Below is a small trained network, with its code and all its weights. Each question gives an input and a target symbol and asks what happens when units are switched off, that is, made to give their printed mean instead of their output.

import numpy as np


def w(rows, s, z=0):
    codes = np.array(rows[::2]) - 128.0
    scale = np.full(codes.shape[1], s)
    scale[-1] = z or s
    return codes * scale


def norm(h):
    return h / np.sqrt((h * h).mean(-1, keepdims=True) + 1e-5)


def f(y):
    return np.maximum(y, 0)


def softmax(a):
    e = np.exp(a - a.max(-1, keepdims=True))
    return e / e.sum(-1, keepdims=True)


def log_softmax(a):
    a = a - a.max(-1, keepdims=True)
    return a - np.log(np.exp(a).sum(-1, keepdims=True))


def net(x, mask):
    ids = ['βγδεηθξπστφψω'.index(c) for c in x.split()]
    T = len(ids)
    res = E[ids] + P[:T]
    u = 0
    for l in range(2):
        r = norm(res)
        for j in range(2):
            rows = slice(4 * j, 4 * j + 4)
            q, k, v = (r @ M[l][rows].T for M in (Q, K, V))
            z = softmax(np.where(np.tri(T) > 0, q @ k.T / 4**0.5, -1e9)) @ v
            o = O[l][rows]
            res = res + np.where(mask[u + j], z, o[:, -1]) @ o[:, :-1]
        u += 2
        y = f(norm(res) @ A[l][:, :-1].T + A[l][:, -1])
        res = res + np.where(mask[u : u + 8], y, B[l][:, -1]) @ B[l][:, :-1]
        u += 8
    return log_softmax(norm(res)[-1] @ U[:, :-1].T + U[:, -1])


Q, K, V, O, A, B = {}, {}, {}, {}, {}, {}
E = w([
[124,155,125,39],'β',
[132,152,110,153],'γ',
[124,153,149,191],'δ',
[124,98,130,135],'ε',
[112,151,199,94],'η',
[156,165,78,38],'θ',
[167,251,122,164],'ξ',
[87,128,106,149],'π',
[154,155,150,203],'σ',
[52,99,164,122],'τ',
[86,74,124,91],'φ',
[82,105,104,62],'ψ',
[115,91,126,224],'ω',
],0.023)
P = w([
[104,118,101,168],'0',
[181,148,55,159],'1',
[64,238,79,88],'2',
[106,79,120,158],'3',
[205,135,74,121],'4',
[45,250,108,112],'5',
[112,75,123,152],'6',
],0.017)
Q[0] = w([
[181,84,226,124],'0.h0',
[136,88,167,161],'0.h0',
[133,32,187,162],'0.h0',
[71,22,241,72],'0.h0',
[202,138,165,135],'0.h1',
[189,102,116,93],'0.h1',
[129,27,109,212],'0.h1',
[171,7,194,147],'0.h1',
],0.013)
K[0] = w([
[102,131,252,182],'0.h0',
[121,92,158,174],'0.h0',
[74,76,186,208],'0.h0',
[63,55,189,149],'0.h0',
[79,173,167,133],'0.h1',
[49,96,220,76],'0.h1',
[62,93,125,167],'0.h1',
[33,214,104,137],'0.h1',
],0.011)
V[0] = w([
[183,115,116,128],'0.h0',
[115,145,68,116],'0.h0',
[4,79,139,167],'0.h0',
[95,160,154,116],'0.h0',
[184,117,148,216],'0.h1',
[164,182,153,175],'0.h1',
[150,144,202,109],'0.h1',
[105,129,67,127],'0.h1',
],0.012)
O[0] = w([
[117,100,106,53,129],'0.h0',
[129,187,241,32,219],'0.h0',
[66,113,160,183,147],'0.h0',
[113,119,190,175,100],'0.h0',
[203,196,254,88,154],'0.h1',
[180,122,237,154,125],'0.h1',
[182,159,89,150,2],'0.h1',
[73,50,171,119,221],'0.h1',
],0.0079,0.0073)
A[0] = w([
[184,17,111,150,130],'0.n0',
[149,139,137,67,2],'0.n1',
[62,150,95,163,175],'0.n2',
[138,176,65,162,151],'0.n3',
[91,40,156,140,89],'0.n4',
[136,197,117,186,240],'0.n5',
[155,64,87,71,28],'0.n6',
[246,65,97,101,41],'0.n7',
],0.013,0.0071)
B[0] = w([
[191,28,123,148,157],'0.n0',
[204,200,98,117,140],'0.n1',
[102,133,202,68,253],'0.n2',
[145,120,136,4,157],'0.n3',
[170,122,82,113,221],'0.n4',
[96,74,213,17,235],'0.n5',
[162,170,109,82,153],'0.n6',
[149,137,197,52,156],'0.n7',
],0.012,0.0065)
Q[1] = w([
[114,40,127,178],'1.h0',
[178,84,187,38],'1.h0',
[249,135,111,129],'1.h0',
[84,132,158,61],'1.h0',
[215,48,151,131],'1.h1',
[79,222,107,185],'1.h1',
[117,29,109,158],'1.h1',
[97,156,165,142],'1.h1',
],0.013)
K[1] = w([
[50,117,191,161],'1.h0',
[253,121,104,117],'1.h0',
[200,53,198,156],'1.h0',
[165,215,111,159],'1.h0',
[34,145,201,200],'1.h1',
[199,82,101,80],'1.h1',
[36,166,152,99],'1.h1',
[201,155,119,76],'1.h1',
],0.012)
V[1] = w([
[51,226,107,174],'1.h0',
[150,56,131,115],'1.h0',
[89,101,164,48],'1.h0',
[143,29,169,137],'1.h0',
[196,5,131,115],'1.h1',
[108,110,201,176],'1.h1',
[35,208,103,110],'1.h1',
[90,246,132,127],'1.h1',
],0.011)
O[1] = w([
[63,120,247,71,72],'1.h0',
[221,121,71,181,143],'1.h0',
[173,150,109,84,251],'1.h0',
[213,50,43,157,138],'1.h0',
[229,2,146,139,132],'1.h1',
[118,173,153,78,156],'1.h1',
[112,240,83,207,161],'1.h1',
[35,197,98,153,125],'1.h1',
],0.0089,0.011)
A[1] = w([
[90,94,209,128,44],'1.n0',
[202,106,184,84,117],'1.n1',
[154,133,117,192,56],'1.n2',
[132,122,61,83,42],'1.n3',
[166,93,61,111,106],'1.n4',
[79,81,171,255,147],'1.n5',
[124,180,135,68,247],'1.n6',
[83,87,146,97,3],'1.n7',
],0.014,0.0074)
B[1] = w([
[107,194,75,134,154],'1.n0',
[116,153,90,147,182],'1.n1',
[115,64,86,73,129],'1.n2',
[121,146,187,76,145],'1.n3',
[84,195,142,126,153],'1.n4',
[252,138,172,66,151],'1.n5',
[164,113,93,207,253],'1.n6',
[64,175,152,119,139],'1.n7',
],0.013,0.015)
U = w([
[88,141,50,95,11],'β',
[195,224,75,200,70],'γ',
[191,171,252,164,64],'δ',
[184,47,107,141,253],'ε',
[156,128,176,113,113],'η',
[127,127,33,55,43],'θ',
[167,177,174,130,21],'ξ',
[55,219,167,130,147],'π',
[177,123,177,135,127],'σ',
[131,116,197,102,170],'τ',
[88,24,134,16,95],'φ',
[85,101,106,131,105],'ψ',
[191,53,215,128,233],'ω',
],0.013,0.005)

Each question gives the input, a string of symbols that net reads in full, and the target symbol t.
The units are the heads (4 rows each of Q, K, V and O) and the neurons (one row each of A and B). Each row of codes is followed by its name. A weight is (code - 128) times the scale printed after its matrix; where a second scale follows, it is the last column's (O, A, B and U).
mask holds one flag per unit, layer by layer, with each layer's heads first. A switched-off unit (its flag False) gives its mean, the last column of its rows in O or B, instead of its output. The means were averaged over made-up inputs and are rounded, as every weight is.
A unit's drop is (log p(t) with every unit on - log p(t) with that unit switched off) / (log p(t) with every unit on - log p(t) with every unit switched off).
top k neurons: the k neurons with the biggest drops, biggest first
k most important neurons of layer l: the k neurons of layer l with the biggest drops, biggest first
heads that matter: for each layer, one digit per head in row order, 1 if its drop is at least 0.15 and else 0, layers parted by /
drop when u is switched off: that unit's drop, to one decimal
input ω π θ, target π: heads that matter	00 / 11
input γ δ ω, target δ: top neuron	(0.n4)
input γ π ω, target π: heads that matter	00 / 00
input β π ξ π, target π: heads that matter	00 / 10
input δ γ θ, target γ: heads that matter	11 / 00
input π φ π γ φ γ, target φ: heads that matter	01 / 01
input φ γ σ η β π, target θ: 3 most important neurons of layer 1	(1.n6 1.n4 1.n7)
input π π θ γ ω φ, target ω: heads that matter	01 / 01
input ε γ γ φ γ ε, target γ: heads that matter	10 / 00
input γ γ δ γ θ φ, target θ: heads that matter	10 / 01
input π γ γ π ω ξ, target ω: heads that matter	00 / 01
input π π θ γ τ, target π: heads that matter	10 / 10
input π γ π π φ, target θ: heads that matter	11 / 00
input γ ε π φ φ ψ, target φ: heads that matter	01 / 01
input γ δ γ, target δ: heads that matter	01 / 00
input φ φ ω ω σ, target ε: 3 most important neurons of layer 0	(0.n0 0.n3 0.n2)
input γ γ φ π π π γ, target γ: heads that matter	00 / 00
input γ π σ, target π: top 2 neurons	(0.n0 1.n5)
input ξ π π π η, target γ: 2 most important neurons of layer 0	(0.n2 0.n0)
input γ σ τ π γ φ, target γ: top neuron	(0.n5)
input π π π π δ δ, target δ: top neuron	(0.n2)
input π φ π τ γ π, target γ: 2 most important neurons of layer 1	(1.n6 1.n5)
input π π γ, target π: drop when 0.n7 is switched off	0.0
input π φ φ π φ ω, target φ: drop when 1.h1 is switched off	0.2
input φ γ φ, target γ: drop when 0.h1 is switched off	0.9
input π ω δ, target ω: drop when 0.h1 is switched off	0.1
input η ω γ, target ω: top neuron	(0.n0)
